Below is a small trained network, with its code and all its weights. Each question gives an input and a target symbol and asks what happens when units are switched off, that is, made to give their printed mean instead of their output.

import numpy as np


def w(rows, s, z=0):
    codes = np.array(rows[::2]) - 128.0
    scale = np.full(codes.shape[1], s)
    scale[-1] = z or s
    return codes * scale


def norm(h):
    return h / np.sqrt((h * h).mean(-1, keepdims=True) + 1e-5)


def f(y):
    return np.maximum(y, 0)


def softmax(a):
    e = np.exp(a - a.max(-1, keepdims=True))
    return e / e.sum(-1, keepdims=True)


def log_softmax(a):
    a = a - a.max(-1, keepdims=True)
    return a - np.log(np.exp(a).sum(-1, keepdims=True))


def net(x, mask):
    ids = ['αβγδεζηλξπστφψω'.index(c) for c in x.split()]
    T = len(ids)
    res = E[ids] + P[:T]
    r = norm(res)
    for j in range(3):
        rows = slice(2 * j, 2 * j + 2)
        q, k, v = (r @ M[0][rows].T for M in (Q, K, V))
        z = softmax(np.where(np.tri(T) > 0, q @ k.T / 2**0.5, -1e9)) @ v
        o = O[0][rows]
        res = res + np.where(mask[j], z, o[:, -1]) @ o[:, :-1]
    y = f(norm(res) @ A[0][:, :-1].T + A[0][:, -1])
    res = res + np.where(mask[3:19], y, B[0][:, -1]) @ B[0][:, :-1]
    return log_softmax(norm(res)[-1] @ U[:, :-1].T + U[:, -1])


Q, K, V, O, A, B = {}, {}, {}, {}, {}, {}
E = w([
[138,141,107,121,162],'α',
[132,138,110,123,162],'β',
[121,111,117,139,183],'γ',
[142,155,97,131,163],'δ',
[219,154,250,138,49],'ε',
[135,115,93,161,173],'ζ',
[150,156,99,156,151],'η',
[162,119,107,180,130],'λ',
[169,176,76,120,134],'ξ',
[165,158,80,146,100],'π',
[62,67,153,187,95],'σ',
[79,183,130,175,174],'τ',
[117,152,98,176,54],'φ',
[189,73,119,21,146],'ψ',
[110,159,57,74,48],'ω',
],0.022)
P = w([
[156,75,9,216,202],'0',
[155,88,26,199,180],'1',
[154,100,42,188,157],'2',
[160,124,68,177,164],'3',
[163,136,83,169,149],'4',
[168,151,95,163,132],'5',
[162,162,116,157,114],'6',
[174,181,119,155,110],'7',
[183,201,125,152,108],'8',
],0.013)
Q[0] = w([
[154,119,42,213,176],'H1',
[96,88,189,74,171],'H1',
[180,138,127,133,184],'H2',
[6,84,215,69,144],'H2',
[103,123,180,43,164],'H3',
[197,88,171,61,132],'H3',
],0.018)
K[0] = w([
[149,179,198,119,78],'H1',
[155,109,25,165,144],'H1',
[168,173,194,160,76],'H2',
[97,107,24,170,203],'H2',
[163,65,7,165,164],'H3',
[45,70,66,166,185],'H3',
],0.014)
V[0] = w([
[254,68,147,136,74],'H1',
[71,64,187,138,112],'H1',
[142,121,102,235,104],'H2',
[10,190,51,66,117],'H2',
[79,202,141,209,194],'H3',
[21,176,38,86,47],'H3',
],0.015)
O[0] = w([
[200,116,155,158,64,204],'H1',
[81,86,174,100,109,58],'H1',
[91,210,145,126,38,246],'H2',
[36,98,10,117,244,22],'H2',
[57,236,172,117,182,175],'H3',
[20,117,3,135,123,73],'H3',
],0.017,0.012)
A[0] = w([
[151,100,149,6,161,208],'N1',
[103,103,172,122,82,47],'N2',
[130,78,71,70,142,166],'N3',
[163,96,52,148,95,112],'N4',
[155,176,144,43,90,143],'N5',
[72,126,134,136,99,35],'N6',
[101,73,160,42,92,143],'N7',
[120,120,96,182,127,141],'N8',
[52,158,120,128,127,1],'N9',
[168,30,142,125,118,32],'N10',
[129,181,164,124,193,165],'N11',
[100,111,185,166,121,26],'N12',
[72,193,137,136,51,146],'N13',
[129,141,103,177,120,165],'N14',
[96,94,59,54,118,68],'N15',
[138,130,161,5,126,138],'N16',
],0.017,0.0089)
B[0] = w([
[227,90,102,117,71,145],'N1',
[125,98,90,152,150,140],'N2',
[85,84,43,99,142,138],'N3',
[146,82,154,99,196,150],'N4',
[124,53,125,163,146,204],'N5',
[183,178,111,141,133,136],'N6',
[181,123,105,189,202,136],'N7',
[131,138,118,86,106,149],'N8',
[97,203,127,141,100,149],'N9',
[201,97,117,66,165,139],'N10',
[120,86,124,56,144,187],'N11',
[140,48,172,166,138,131],'N12',
[122,70,127,185,154,247],'N13',
[141,124,92,90,146,176],'N14',
[156,38,109,88,251,138],'N15',
[175,97,51,167,127,147],'N16',
],0.019,0.015)
U = w([
[124,119,129,114,163,90],'α',
[112,111,135,103,170,103],'β',
[94,76,199,88,200,123],'γ',
[122,141,131,118,179,93],'δ',
[112,128,129,114,132,98],'ε',
[131,116,149,160,202,60],'ζ',
[160,196,152,204,222,26],'η',
[129,186,177,95,46,185],'λ',
[177,189,65,125,167,76],'ξ',
[191,155,55,216,136,2],'π',
[60,28,163,199,131,95],'σ',
[37,184,182,54,135,199],'τ',
[64,179,59,120,20,159],'φ',
[182,36,104,74,99,161],'ψ',
[60,35,77,12,79,209],'ω',
],0.011,0.009)

Each question gives the input, a string of symbols that net reads in full, and the target symbol t.
The units are the heads (2 rows each of Q, K, V and O) and the neurons (one row each of A and B). Each row of codes is followed by its name. A weight is (code - 128) times the scale printed after its matrix; where a second scale follows, it is the last column's (O, A, B and U).
mask holds one flag per unit, heads first, then neurons. A switched-off unit (its flag False) gives its mean, the last column of its rows in O or B, instead of its output. The means were averaged over made-up inputs and are rounded, as every weight is.
A unit's drop is (log p(t) with every unit on - log p(t) with that unit switched off) / (log p(t) with every unit on - log p(t) with every unit switched off).
The circuit of an input: a set's keep is (log p(t) with only the set's units on - log p(t) with every unit switched off) / (log p(t) with every unit on - log p(t) with every unit switched off). Starting from the 12 units with the biggest drops (on a tie, the unit counted first), units are removed one at a time, each time the one whose removal leaves the highest keep (on an exact tie, the one counted first), for as long as the keep stays at least 0.8.
units of the circuit, in order: the units of the circuit, biggest drop first
k most important neurons: the k neurons with the biggest drops, biggest first
which heads matter: for each layer, one digit per head in row order, 1 if its drop is at least 0.15 and else 0, layers parted by /
input τ σ γ β η φ γ λ, target φ: units of the circuit, in order	[H3]
input ζ η γ, target η: which heads matter	111
input ψ γ φ σ π ζ ζ φ β, target φ: units of the circuit, in order	[H3 H2]
input γ γ σ α ζ ω γ ξ, target ω: which heads matter	011
input β φ ζ, target φ: units of the circuit, in order	[H3 H2]
input τ γ τ γ δ, target τ: units of the circuit, in order	[H3 H1]
input γ φ α α, target φ: units of the circuit, in order	[H2 H3]
input π δ γ, target π: units of the circuit, in order	[H1 H2]
input η η τ φ η γ β σ γ, target σ: which heads matter	100
input τ β η φ σ, target φ: which heads matter	001
input τ γ σ δ, target σ: units of the circuit, in order	[N13 H1]
input ζ ξ η, target ξ: which heads matter	110
input λ φ τ, target φ: which heads matter	001
input η φ φ γ, target φ: which heads matter	011
input α δ ε ψ, target λ: which heads matter	010
input η β η ω π ζ, target ω: units of the circuit, in order	[H3]
input γ ω ξ σ γ ψ ζ τ, target ψ: which heads matter	011
input γ ξ λ η σ, target σ: which heads matter	000
input η ψ η φ γ, target φ: units of the circuit, in order	[H3 H2]
input ε σ η, target λ: units of the circuit, in order	[H2]
input λ η γ α ψ ζ π π, target π: which heads matter	111
input σ λ β β η, target η: units of the circuit, in order	[H3 H1]
input ε σ γ, target λ: which heads matter	010
input γ ψ λ λ σ ω, target ω: which heads matter	000
input ζ ω λ σ δ α, target σ: 2 most important neurons	[N13 N5]
input ω ξ σ π, target σ: 2 most important neurons	[N13 N5]
